Here is a tiny trained network, its code and every weight. The questions are about switching its units off for an input and a class, where a switched-off unit gives its printed mean instead of its output.

import numpy as np


def w(rows, s, z=0):
    codes = np.array(rows[::2]) - 128.0
    scale = np.full(codes.shape[1], s)
    scale[-1] = z or s
    return codes * scale


def f(y):
    return np.maximum(y, 0)


def log_softmax(a):
    a = a - a.max(-1, keepdims=True)
    return a - np.log(np.exp(a).sum(-1, keepdims=True))


def net(x, mask):
    res = np.array(x, float).reshape(1, 7) / 4 @ E
    y = f(res @ A[0][:, :-1].T + A[0][:, -1])
    res = res + np.where(mask, y, B[0][:, -1]) @ B[0][:, :-1]
    return log_softmax(res[-1] @ U[:, :-1].T + U[:, -1])


A, B = {}, {}
E = w([
[184,50,94,222,10,96,155,75,120,112,100],'x0',
[39,37,164,41,132,66,161,60,113,169,86],'x1',
[146,118,150,125,124,152,120,119,126,150,148],'x2',
[122,127,116,132,139,128,150,115,126,110,145],'x3',
[127,136,137,129,119,89,97,125,132,132,158],'x4',
[138,122,147,133,135,98,97,116,139,128,157],'x5',
[140,164,1,16,107,160,54,47,233,92,108],'x6',
],0.0093)
A[0] = w([
[59,111,214,122,190,89,169,183,92,172,110,177],'neuron 1',
[77,147,148,34,161,138,123,81,190,112,117,142],'neuron 2',
[45,45,168,67,137,78,151,63,136,184,84,165],'neuron 3',
[225,167,101,128,99,187,113,131,183,93,135,223],'neuron 4',
[166,86,68,124,90,93,145,65,127,142,127,153],'neuron 5',
[108,61,153,204,116,126,161,149,85,153,134,169],'neuron 6',
[151,134,164,186,122,109,155,199,79,117,149,231],'neuron 7',
[135,59,133,150,79,140,106,100,124,107,99,151],'neuron 8',
[113,197,138,145,193,165,121,174,131,137,166,170],'neuron 9',
[100,183,143,66,254,141,113,190,132,168,145,254],'neuron 10',
],0.0095,0.0073)
B[0] = w([
[85,103,205,120,114,125,185,122,58,131,185,225],'neuron 1',
[91,129,75,57,110,180,80,129,146,203,173,205],'neuron 2',
[78,74,100,75,71,107,164,75,64,213,140,228],'neuron 3',
[205,162,107,142,124,156,108,108,174,92,153,227],'neuron 4',
[188,126,102,113,47,110,100,101,115,109,41,189],'neuron 5',
[129,53,148,176,168,91,205,152,150,156,109,213],'neuron 6',
[151,94,254,218,180,170,141,216,142,131,89,232],'neuron 7',
[139,110,139,138,107,97,141,101,154,161,67,179],'neuron 8',
[161,162,123,119,200,151,101,173,82,119,197,199],'neuron 9',
[85,168,137,70,156,203,122,155,74,116,214,249],'neuron 10',
],0.0094,0.016)
U = w([
[110,173,197,143,226,171,101,213,87,97,138,157],'0',
[160,198,45,72,196,171,63,154,186,93,187,167],'1',
[25,85,181,89,148,121,173,129,69,166,180,70],'2',
[11,123,55,45,107,176,79,110,177,218,162,16],'3',
[212,80,159,219,160,115,156,205,200,122,58,244],'4',
[208,187,112,167,56,141,104,65,243,19,85,254],'5',
[88,22,138,172,113,36,186,102,113,200,63,37],'6',
[141,70,62,51,91,74,84,29,148,166,2,59],'7',
],0.0063,0.0023)

Each question gives the input, the list of numbers given to net, and the class t.
The units are the neurons (one row each of A and B). Each row of codes is followed by its name. A weight is (code - 128) times the scale printed after its matrix; where a second scale follows, it is the last column's (A, B and U).
mask holds one flag per neuron, in row order. A switched-off neuron (its flag False) gives its mean, the last column of its row in B, instead of its output. The means were averaged over made-up inputs and are rounded, as every weight is.
A unit's drop is (log p(t) with every unit on - log p(t) with that unit switched off) / (log p(t) with every unit on - log p(t) with every unit switched off).
The circuit of an input: a set's keep is (log p(t) with only the set's units on - log p(t) with every unit switched off) / (log p(t) with every unit on - log p(t) with every unit switched off). Starting from all 10 units, units are removed one at a time, each time the one whose removal leaves the highest keep (on an exact tie, the one counted first), for as long as the keep stays at least 0.8.
units of the circuit, in order: the units of the circuit, biggest drop first
k most important neurons: the k neurons with the biggest drops, biggest first
drop of u: that unit's drop, to one decimal
input [-4,1,2,0,-4,1,3], class 3: units of the circuit, in order : (neuron 2)
input [1,3,-8,4,-7,5,4], class 7: 2 most important neurons : (neuron 10; neuron 5)
input [2,4,-1,6,2,7,8], class 7: 2 most important neurons : (neuron 5; neuron 10)
input [2,2,3,-4,-4,-1,-8], class 6: 3 most important neurons : (neuron 10; neuron 6; neuron 1)
input [-3,0,-6,-3,7,4,3], class 1: units of the circuit, in order : (neuron 3; neuron 1)
input [5,7,2,-7,1,3,1], class 7: units of the circuit, in order : (neuron 7; neuron 5)
input [1,7,-8,5,-3,4,2], class 7: units of the circuit, in order : (neuron 10; neuron 7)
input [2,-1,4,-6,-5,7,0], class 4: units of the circuit, in order : (neuron 3; neuron 10)
input [3,1,1,0,7,4,0], class 6: 3 most important neurons : (neuron 4; neuron 2; neuron 10)
input [5,1,3,7,-7,5,-7], class 6: 4 most important neurons : (neuron 4; neuron 1; neuron 9; neuron 6)
input [-2,-1,6,0,5,-8,-6], class 0: 2 most important neurons : (neuron 3; neuron 7)
input [-8,8,-6,5,-7,3,1], class 3: 2 most important neurons : (neuron 2; neuron 7)
input [3,-1,-7,5,2,-3,-8], class 4: 2 most important neurons : (neuron 7; neuron 3)
input [2,-8,6,-8,3,6,0], class 4: units of the circuit, in order : (neuron 10)
input [-4,1,-6,-8,-5,-7,3], class 3: 3 most important neurons : (neuron 2; neuron 7; neuron 4)
input [0,-7,2,-8,5,0,1], class 1: 4 most important neurons : (neuron 4; neuron 1; neuron 6; neuron 9)
input [2,8,6,5,1,5,6], class 7: 2 most important neurons : (neuron 5; neuron 10)
input [4,0,-8,2,-4,-7,1], class 5: 2 most important neurons : (neuron 3; neuron 7)
input [0,5,3,-7,-5,1,1], class 3: drop of neuron 3 : 0.0
input [-8,2,7,-2,-6,7,2], class 3: units of the circuit, in order : (neuron 2)
input [-5,2,8,1,2,-6,4], class 3: drop of neuron 2 : 0.2
input [0,-5,8,-7,-1,-4,3], class 1: drop of neuron 5 : 0.2
